Here is a tiny trained network, its code and every weight. The questions are about switching its units off for an input and a target symbol, where a switched-off unit gives its printed mean instead of its output.

import numpy as np


def w(rows, s, z=0):
    codes = np.array(rows[::2]) - 128.0
    scale = np.full(codes.shape[1], s)
    scale[-1] = z or s
    return codes * scale


def f(y):
    return y / 2 * (1 + np.tanh(0.7978845608 * (y + 0.044715 * y**3)))


def softmax(a):
    e = np.exp(a - a.max(-1, keepdims=True))
    return e / e.sum(-1, keepdims=True)


def log_softmax(a):
    a = a - a.max(-1, keepdims=True)
    return a - np.log(np.exp(a).sum(-1, keepdims=True))


def net(x, mask):
    ids = ['ΓΛΞΣαβδεζηψω'.index(c) for c in x.split()]
    T = len(ids)
    res = E[ids] + P[:T]
    q, k, v = (res @ M[0].T for M in (Q, K, V))
    z = softmax(np.where(np.tri(T) > 0, q @ k.T / 4**0.5, -1e9)) @ v
    res = res + np.where(mask[0], z, O[0][:, -1]) @ O[0][:, :-1]
    y = f(res @ A[0][:, :-1].T + A[0][:, -1])
    res = res + np.where(mask[1:9], y, B[0][:, -1]) @ B[0][:, :-1]
    return log_softmax(res[-1] @ U[:, :-1].T + U[:, -1])


Q, K, V, O, A, B = {}, {}, {}, {}, {}, {}
E = w([
[159,134,138,166,79,82],'Γ',
[146,173,74,146,215,46],'Λ',
[126,163,165,146,112,111],'Ξ',
[191,132,108,98,172,146],'Σ',
[3,155,94,92,150,130],'α',
[111,157,135,163,105,68],'β',
[75,114,72,166,128,146],'δ',
[158,126,92,113,187,156],'ε',
[103,171,139,169,79,101],'ζ',
[149,152,92,137,198,159],'η',
[124,160,156,169,69,128],'ψ',
[213,159,121,142,111,190],'ω',
],0.025)
P = w([
[149,234,193,44,10,146],'0',
[141,141,75,147,84,143],'1',
[130,129,93,147,97,149],'2',
[123,116,113,149,103,148],'3',
[113,113,133,154,116,155],'4',
[106,100,152,160,124,155],'5',
[102,94,178,160,131,159],'6',
[97,85,205,164,140,162],'7',
[96,70,230,158,132,175],'8',
],0.013)
Q[0] = w([
[114,130,117,214,135,160],'H0',
[1,47,46,193,173,196],'H0',
[143,189,128,137,127,248],'H0',
[102,219,186,211,26,42],'H0',
],0.0097)
K[0] = w([
[182,151,186,128,168,122],'H0',
[126,75,209,188,176,137],'H0',
[134,112,148,138,110,141],'H0',
[121,253,190,60,93,95],'H0',
],0.014)
V[0] = w([
[55,52,94,180,89,122],'H0',
[93,162,187,169,114,231],'H0',
[179,12,159,144,82,177],'H0',
[105,112,173,100,211,135],'H0',
],0.011)
O[0] = w([
[157,158,97,210,115,215,2],'H0',
[104,209,100,121,104,160,167],'H0',
[120,145,157,155,156,2,6],'H0',
[131,83,89,102,168,110,36],'H0',
],0.015,0.0085)
A[0] = w([
[114,217,118,159,110,118,144],'N0',
[127,140,183,144,108,81,3],'N1',
[90,92,136,167,150,165,75],'N2',
[169,187,139,165,112,143,144],'N3',
[247,165,117,111,159,154,67],'N4',
[92,116,132,72,127,118,51],'N5',
[136,124,98,72,165,165,151],'N6',
[112,151,28,157,159,82,128],'N7',
],0.014,0.0044)
B[0] = w([
[173,108,206,150,186,145,250],'N0',
[82,109,45,151,203,101,166],'N1',
[65,106,73,138,130,65,155],'N2',
[78,79,40,87,162,146,213],'N3',
[221,166,145,84,48,2,171],'N4',
[183,166,106,224,67,105,179],'N5',
[146,116,101,169,164,137,206],'N6',
[219,170,207,26,38,125,152],'N7',
],0.0098,0.016)
U = w([
[211,196,189,64,103,133,217],'Γ',
[157,137,118,82,244,165,232],'Λ',
[72,47,114,64,247,113,58],'Ξ',
[143,77,184,189,99,149,144],'Σ',
[171,152,145,213,166,188,1],'α',
[134,178,116,201,161,143,68],'β',
[105,168,126,85,47,129,71],'δ',
[100,134,161,41,81,160,120],'ε',
[143,131,191,68,142,196,35],'ζ',
[52,100,56,79,124,96,37],'η',
[70,127,126,55,74,99,148],'ψ',
[64,155,62,2,110,141,64],'ω',
],0.0098,0.0037)

Each question gives the input, a string of symbols that net reads in full, and the target symbol t.
The units are the heads (4 rows each of Q, K, V and O) and the neurons (one row each of A and B). Each row of codes is followed by its name. A weight is (code - 128) times the scale printed after its matrix; where a second scale follows, it is the last column's (O, A, B and U).
mask holds one flag per unit, heads first, then neurons. A switched-off unit (its flag False) gives its mean, the last column of its rows in O or B, instead of its output. The means were averaged over made-up inputs and are rounded, as every weight is.
A unit's drop is (log p(t) with every unit on - log p(t) with that unit switched off) / (log p(t) with every unit on - log p(t) with every unit switched off).
The circuit of an input: a set's keep is (log p(t) with only the set's units on - log p(t) with every unit switched off) / (log p(t) with every unit on - log p(t) with every unit switched off). Starting from all 9 units, units are removed one at a time, each time the one whose removal leaves the highest keep (on an exact tie, the one counted first), for as long as the keep stays at least 0.8.
circuit, biggest first: the units of the circuit, biggest drop first
unit that matters most: the unit with the biggest drop
top k neurons: the k neurons with the biggest drops, biggest first
input Λ Σ ω ω ε Λ Λ β, target Σ: unit that matters most	N5
input δ ε ω Γ Λ δ η ω, target Λ: top 2 neurons	[N3, N1]
input ψ ε Λ ψ α ω η ζ, target Λ: top 4 neurons	[N0, N3, N1, N5]
input α Ξ ε Λ ε Σ Σ Σ ζ, target ω: top 2 neurons	[N2, N0]
input Γ Σ Λ Λ δ ω Γ Ξ, target Ξ: circuit, biggest first	[H0, N1, N5]
input ζ ζ ω δ ζ β Λ Λ α, target η: circuit, biggest first	[N2, N0, H0]
input β β δ α ε ψ ζ, target ε: top 3 neurons	[N6, N5, N1]
input ω ψ ε ψ δ ζ ψ, target β: circuit, biggest first	[N1, H0, N5, N0]
input Σ Λ Λ ε Γ, target η: circuit, biggest first	[H0, N1, N5]
input η ω Λ Σ δ, target ψ: top 2 neurons	[N0, N7]
input Λ Λ ψ ψ Λ δ α, target Λ: circuit, biggest first	[H0, N0, N3, N5]
input Γ α ω ψ, target Ξ: circuit, biggest first	[H0, N1, N5, N3]
input α Λ Λ ψ, target ω: circuit, biggest first	[H0, N3]
input ω Λ β, target β: top 3 neurons	[N1, N5, N0]
input α ψ δ ω η Λ, target Γ: unit that matters most	N7
input δ Λ ω Λ Λ η, target Γ: circuit, biggest first	[H0, N7, N3]
input ω ψ Λ Σ β δ Ξ, target β: top 3 neurons	[N5, N1, N3]
input Λ ζ ω η ζ ω, target Λ: circuit, biggest first	[H0, N3, N0, N5]
input δ Σ ζ Σ η δ, target ω: top 4 neurons	[N0, N7, N5, N2]
input Λ δ β ω ψ Λ Λ δ, target η: circuit, biggest first	[N2, N0]
input ε ε Γ α Λ α ε Ξ, target ψ: circuit, biggest first	[N0, H0]
